Here is a tiny trained network, its code and every weight. The questions are about switching its units off for an input and a class, where a switched-off unit gives its printed mean instead of its output.

import numpy as np


def w(rows, s, z=0):
    codes = np.array(rows[::2]) - 128.0
    scale = np.full(codes.shape[1], s)
    scale[-1] = z or s
    return codes * scale


def f(y):
    return y / 2 * (1 + np.tanh(0.7978845608 * (y + 0.044715 * y**3)))


def log_softmax(a):
    a = a - a.max(-1, keepdims=True)
    return a - np.log(np.exp(a).sum(-1, keepdims=True))


def net(x, mask):
    res = np.array(x, float).reshape(1, 3) / 4 @ E
    y = f(res @ A[0][:, :-1].T + A[0][:, -1])
    res = res + np.where(mask, y, B[0][:, -1]) @ B[0][:, :-1]
    return log_softmax(res[-1] @ U[:, :-1].T + U[:, -1])


A, B = {}, {}
E = w([
[94,68,2,152,165],'x0',
[168,67,195,154,223],'x1',
[231,242,53,98,163],'x2',
],0.0079)
A[0] = w([
[190,149,93,137,108,88],'neuron 0',
[47,60,168,111,77,127],'neuron 1',
[130,131,158,131,232,72],'neuron 2',
[82,76,62,121,165,113],'neuron 3',
[87,112,137,105,127,80],'neuron 4',
[170,104,165,126,186,110],'neuron 5',
[66,167,78,98,81,73],'neuron 6',
[193,64,162,106,198,92],'neuron 7',
[143,151,117,114,149,254],'neuron 8',
[131,97,159,119,229,108],'neuron 9',
[129,77,39,134,147,79],'neuron 10',
[118,197,120,123,203,64],'neuron 11',
[82,77,152,109,96,67],'neuron 12',
[120,133,119,104,82,149],'neuron 13',
[175,174,102,144,154,115],'neuron 14',
[98,100,37,126,188,93],'neuron 15',
[166,95,129,91,105,50],'neuron 16',
[117,123,86,150,109,141],'neuron 17',
[98,178,124,134,14,72],'neuron 18',
[66,167,106,101,106,65],'neuron 19',
[110,85,173,128,79,118],'neuron 20',
[177,202,108,91,151,82],'neuron 21',
[135,139,94,142,9,116],'neuron 22',
[165,174,106,134,166,107],'neuron 23',
[149,166,192,121,95,135],'neuron 24',
[151,162,193,143,92,129],'neuron 25',
[194,145,100,84,139,115],'neuron 26',
[144,180,218,105,98,59],'neuron 27',
[100,75,149,147,84,69],'neuron 28',
[90,142,79,81,44,136],'neuron 29',
[125,185,187,113,128,121],'neuron 30',
],0.013,0.0081)
B[0] = w([
[152,146,101,183,113,173],'neuron 0',
[123,230,66,157,201,254],'neuron 1',
[135,89,172,196,54,160],'neuron 2',
[172,159,138,69,122,202],'neuron 3',
[152,141,111,163,98,135],'neuron 4',
[110,100,180,148,102,171],'neuron 5',
[138,80,164,180,78,187],'neuron 6',
[101,86,198,171,91,182],'neuron 7',
[42,203,160,50,255,234],'neuron 8',
[97,107,210,155,119,178],'neuron 9',
[199,109,99,91,40,196],'neuron 10',
[168,120,73,207,71,159],'neuron 11',
[167,151,63,201,86,178],'neuron 12',
[108,124,155,117,142,166],'neuron 13',
[132,170,101,171,131,196],'neuron 14',
[181,118,110,64,61,210],'neuron 15',
[171,106,104,178,44,111],'neuron 16',
[121,135,158,98,136,167],'neuron 17',
[134,69,188,178,57,195],'neuron 18',
[173,80,141,192,70,150],'neuron 19',
[155,173,92,145,150,192],'neuron 20',
[144,162,50,195,108,221],'neuron 21',
[102,94,182,152,121,202],'neuron 22',
[141,161,105,177,125,188],'neuron 23',
[153,131,123,54,125,203],'neuron 24',
[145,129,134,61,115,196],'neuron 25',
[147,169,104,171,142,198],'neuron 26',
[219,90,95,108,29,200],'neuron 27',
[149,160,70,195,89,176],'neuron 28',
[92,120,213,135,159,223],'neuron 29',
[155,125,104,84,106,187],'neuron 30',
],0.029,0.0092)
U = w([
[132,217,59,200,150,101],'0',
[198,135,108,2,52,125],'1',
[68,82,205,191,93,81],'2',
[40,137,94,50,248,254],'3',
[70,36,52,110,167,56],'4',
],0.0093,0.0071)

Each question gives the input, the list of numbers given to net, and the class t.
The units are the neurons (one row each of A and B). Each row of codes is followed by its name. A weight is (code - 128) times the scale printed after its matrix; where a second scale follows, it is the last column's (A, B and U).
mask holds one flag per neuron, in row order. A switched-off neuron (its flag False) gives its mean, the last column of its row in B, instead of its output. The means were averaged over made-up inputs and are rounded, as every weight is.
A unit's drop is (log p(t) with every unit on - log p(t) with that unit switched off) / (log p(t) with every unit on - log p(t) with every unit switched off).
The circuit of an input: a set's keep is (log p(t) with only the set's units on - log p(t) with every unit switched off) / (log p(t) with every unit on - log p(t) with every unit switched off). Starting from the 12 units with the biggest drops (on a tie, the unit counted first), units are removed one at a time, each time the one whose removal leaves the highest keep (on an exact tie, the one counted first), for as long as the keep stays at least 0.8.
circuit, biggest first: the units of the circuit, biggest drop first
unit that matters most: the unit with the biggest drop
top k neurons: the k neurons with the biggest drops, biggest first
drop when u is switched off: that unit's drop, to one decimal
input [-7,1,5], class 1: circuit, biggest first	neuron 27
input [-3,-5,4], class 2: top 2 neurons	neuron 1; neuron 18
input [3,8,7], class 2: top 4 neurons	neuron 7; neuron 9; neuron 1; neuron 2
input [-7,-2,-6], class 1: top 4 neurons	neuron 27; neuron 25; neuron 24; neuron 21
input [7,-6,1], class 1: top 2 neurons	neuron 15; neuron 10
input [8,8,-2], class 1: top 3 neurons	neuron 15; neuron 3; neuron 10
input [6,6,-5], class 1: top 3 neurons	neuron 3; neuron 15; neuron 10
input [3,5,4], class 2: top 2 neurons	neuron 1; neuron 7
input [3,6,-5], class 2: top 3 neurons	neuron 9; neuron 7; neuron 21
input [3,0,0], class 3: drop when neuron 27 is switched off	0.2
input [2,2,3], class 3: drop when neuron 12 is switched off	0.1
input [2,-4,3], class 2: drop when neuron 6 is switched off	0.1
input [0,-3,-3], class 3: drop when neuron 21 is switched off	0.2
input [-5,7,-4], class 2: unit that matters most	neuron 7
